Below are the code and all the weights of a small trained network. Each question names an input and a class and asks about switching units off, where a switched-off unit gives its printed mean instead of its output.

import numpy as np


def w(rows, s, z=0):
    codes = np.array(rows[::2]) - 128.0
    scale = np.full(codes.shape[1], s)
    scale[-1] = z or s
    return codes * scale


def f(y):
    return np.maximum(y, 0)


def log_softmax(a):
    a = a - a.max(-1, keepdims=True)
    return a - np.log(np.exp(a).sum(-1, keepdims=True))


def net(x, mask):
    res = np.array(x, float).reshape(1, 2) / 4 @ E
    y = f(res @ A[0][:, :-1].T + A[0][:, -1])
    res = res + np.where(mask, y, B[0][:, -1]) @ B[0][:, :-1]
    return log_softmax(res[-1] @ U[:, :-1].T + U[:, -1])


A, B = {}, {}
E = w([
[31,109,81,127,186,195,89,148,198],'x0',
[78,170,54,141,177,1,79,97,103],'x1',
],0.014)
A[0] = w([
[232,118,121,97,74,95,131,132,120,40],'neuron 1',
[102,129,96,159,130,35,98,110,123,9],'neuron 2',
[167,113,147,148,93,251,138,117,134,28],'neuron 3',
[113,129,92,131,185,103,122,145,112,82],'neuron 4',
[221,131,132,118,124,36,117,121,72,149],'neuron 5',
[149,97,139,99,161,171,133,93,137,81],'neuron 6',
[133,124,152,135,135,167,169,161,146,39],'neuron 7',
[192,142,203,139,108,94,150,104,97,42],'neuron 8',
[83,132,118,88,146,57,151,152,94,36],'neuron 9',
[71,134,99,132,161,18,121,113,138,136],'neuron 10',
[168,143,175,115,122,194,117,156,91,37],'neuron 11',
[83,87,103,81,139,178,103,91,166,62],'neuron 12',
[73,127,88,129,175,210,112,120,108,83],'neuron 13',
[153,125,157,124,119,185,136,122,145,229],'neuron 14',
[18,152,120,136,134,208,127,131,173,33],'neuron 15',
[40,130,75,134,184,164,105,121,131,184],'neuron 16',
[75,102,124,119,144,109,111,170,163,144],'neuron 17',
],0.012)
B[0] = w([
[188,115,141,180,220,128,178,176,197,184],'neuron 1',
[221,113,59,139,239,220,41,113,206,186],'neuron 2',
[160,114,28,115,174,178,45,87,173,215],'neuron 3',
[122,108,107,106,179,151,78,140,182,167],'neuron 4',
[69,132,196,148,82,69,193,153,88,247],'neuron 5',
[150,133,128,118,142,144,83,122,163,153],'neuron 6',
[167,152,125,48,203,156,85,141,190,158],'neuron 7',
[170,122,143,192,233,99,148,198,180,193],'neuron 8',
[207,110,55,129,187,180,93,131,185,161],'neuron 9',
[126,126,97,75,86,191,85,87,125,245],'neuron 10',
[185,110,75,134,175,186,81,98,148,174],'neuron 11',
[170,127,129,183,170,121,162,166,164,179],'neuron 12',
[157,139,163,161,158,111,158,171,164,192],'neuron 13',
[15,156,138,63,6,106,118,73,48,241],'neuron 14',
[224,97,146,194,237,96,167,176,146,204],'neuron 15',
[95,135,180,129,67,85,199,136,75,250],'neuron 16',
[109,144,158,152,113,81,136,126,109,187],'neuron 17',
],0.018,0.016)
U = w([
[173,123,161,198,172,97,184,188,138,41],'0',
[165,120,71,74,144,181,26,76,147,61],'1',
[76,157,153,80,9,95,157,86,43,255],'2',
],0.013,0.0089)

Each question gives the input, the list of numbers given to net, and the class t.
The units are the neurons (one row each of A and B). Each row of codes is followed by its name. A weight is (code - 128) times the scale printed after its matrix; where a second scale follows, it is the last column's (A, B and U).
mask holds one flag per neuron, in row order. A switched-off neuron (its flag False) gives its mean, the last column of its row in B, instead of its output. The means were averaged over made-up inputs and are rounded, as every weight is.
A unit's drop is (log p(t) with every unit on - log p(t) with that unit switched off) / (log p(t) with every unit on - log p(t) with every unit switched off).
most important unit: the unit with the biggest drop
k most important neurons: the k neurons with the biggest drops, biggest first
drop of u: that unit's drop, to one decimal
input [-6,-7], class 1: most important unit => neuron 3
input [7,7], class 0: 4 most important neurons => [neuron 16; neuron 15; neuron 13; neuron 3]
input [-4,5], class 1: 3 most important neurons => [neuron 10; neuron 2; neuron 16]
input [3,0], class 2: 3 most important neurons => [neuron 8; neuron 1; neuron 2]
input [1,-3], class 2: 2 most important neurons => [neuron 2; neuron 14]
input [-4,6], class 1: 2 most important neurons => [neuron 2; neuron 10]
input [3,2], class 2: 2 most important neurons => [neuron 8; neuron 1]
input [3,-2], class 2: 2 most important neurons => [neuron 8; neuron 1]
input [0,-3], class 2: drop of neuron 14 => 0.2
input [-3,6], class 1: drop of neuron 2 => 0.3
input [-1,5], class 1: drop of neuron 2 => 0.3
input [8,5], class 0: drop of neuron 15 => 0.0
